Below is a small trained network, with its code and all its weights. Each question gives an input and a class and asks what happens when units are switched off, that is, made to give their printed mean instead of their output.

import numpy as np


def w(rows, s, z=0):
    codes = np.array(rows[::2]) - 128.0
    scale = np.full(codes.shape[1], s)
    scale[-1] = z or s
    return codes * scale


def f(y):
    return np.maximum(y, 0)


def log_softmax(a):
    a = a - a.max(-1, keepdims=True)
    return a - np.log(np.exp(a).sum(-1, keepdims=True))


def net(x, mask):
    res = np.array(x, float).reshape(1, 6) / 4 @ E
    y = f(res @ A[0][:, :-1].T + A[0][:, -1])
    res = res + np.where(mask, y, B[0][:, -1]) @ B[0][:, :-1]
    return log_softmax(res[-1] @ U[:, :-1].T + U[:, -1])


A, B = {}, {}
E = w([
[88,74,42,90,163,158,218,53,121,40],'x0',
[107,133,25,172,168,19,101,122,206,175],'x1',
[101,114,77,168,66,188,123,161,118,66],'x2',
[191,199,165,144,201,165,229,163,187,152],'x3',
[110,57,167,255,35,134,118,112,143,111],'x4',
[52,249,140,66,49,106,162,56,151,141],'x5',
],0.0095)
A[0] = w([
[116,123,128,163,111,2,52,114,180,218,221],'N0',
[120,76,86,215,112,61,120,116,169,132,104],'N1',
[180,183,138,148,231,153,158,213,179,157,226],'N2',
[134,123,170,99,157,201,148,179,55,106,251],'N3',
[38,104,32,131,87,105,185,80,145,119,165],'N4',
[108,114,111,107,62,174,163,93,103,61,208],'N5',
[94,111,159,90,119,87,61,100,105,124,117],'N6',
[132,116,177,109,72,210,147,146,90,68,94],'N7',
[150,39,63,92,192,137,76,199,87,104,122],'N8',
],0.0095,0.0031)
B[0] = w([
[110,104,111,139,97,22,99,173,63,224,249],'N0',
[90,64,110,183,157,119,108,153,155,132,216],'N1',
[170,90,113,103,155,127,234,120,194,170,243],'N2',
[192,137,179,108,84,192,117,127,120,136,221],'N3',
[60,193,67,125,157,80,128,123,170,56,235],'N4',
[52,159,184,114,113,162,106,95,165,48,224],'N5',
[125,189,70,96,92,100,139,120,81,111,182],'N6',
[126,134,201,110,46,201,124,83,127,121,221],'N7',
[222,133,127,137,198,205,50,133,6,85,228],'N8',
],0.011,0.014)
U = w([
[123,51,83,209,179,80,116,175,141,133,4],'0',
[184,134,118,71,203,113,254,138,195,152,234],'1',
[111,124,211,95,24,178,141,95,139,94,173],'2',
[44,139,92,118,138,114,118,96,157,22,111],'3',
[171,108,101,106,194,155,82,132,73,58,49],'4',
[69,143,122,92,64,33,95,135,89,181,211],'5',
],0.0092,0.0025)

Each question gives the input, the list of numbers given to net, and the class t.
The units are the neurons (one row each of A and B). Each row of codes is followed by its name. A weight is (code - 128) times the scale printed after its matrix; where a second scale follows, it is the last column's (A, B and U).
mask holds one flag per neuron, in row order. A switched-off neuron (its flag False) gives its mean, the last column of its row in B, instead of its output. The means were averaged over made-up inputs and are rounded, as every weight is.
A unit's drop is (log p(t) with every unit on - log p(t) with that unit switched off) / (log p(t) with every unit on - log p(t) with every unit switched off).
The circuit of an input: a set's keep is (log p(t) with only the set's units on - log p(t) with every unit switched off) / (log p(t) with every unit on - log p(t) with every unit switched off). Starting from all 9 units, units are removed one at a time, each time the one whose removal leaves the highest keep (on an exact tie, the one counted first), for as long as the keep stays at least 0.8.
units of the circuit, in order: the units of the circuit, biggest drop first
k most important neurons: the k neurons with the biggest drops, biggest first
drop when u is switched off: that unit's drop, to one decimal
input [-8,-4,-8,-2,7,-7], class 5: 2 most important neurons	[N0, N6]
input [-6,-2,1,1,-2,-6], class 1: 2 most important neurons	[N2, N5]
input [3,-2,7,-6,5,5], class 3: units of the circuit, in order	[N4]
input [1,-1,2,5,5,-7], class 1: 3 most important neurons	[N2, N5, N0]
input [5,-1,-3,5,3,4], class 3: units of the circuit, in order	[N2, N3]
input [6,-3,-5,3,5,5], class 3: 3 most important neurons	[N4, N3, N2]
input [8,-5,3,-8,2,-6], class 2: 4 most important neurons	[N7, N5, N3, N0]
input [-3,-6,-8,0,-5,-8], class 1: 2 most important neurons	[N2, N5]
input [-3,5,6,1,5,1], class 0: 2 most important neurons	[N1, N7]
input [2,8,-6,6,3,-2], class 0: 2 most important neurons	[N0, N1]
input [2,-2,5,1,6,7], class 3: 2 most important neurons	[N4, N3]
input [2,-2,8,2,-2,-4], class 2: 2 most important neurons	[N7, N3]
input [0,2,2,5,6,7], class 3: drop when N4 is switched off	0.1
input [-5,1,3,1,-4,-2], class 1: most important neuron	[N2]
input [7,8,-1,0,-8,-4], class 4: drop when N8 is switched off	5.4
input [-7,-4,0,-2,-2,6], class 5: drop when N3 is switched off	0.1
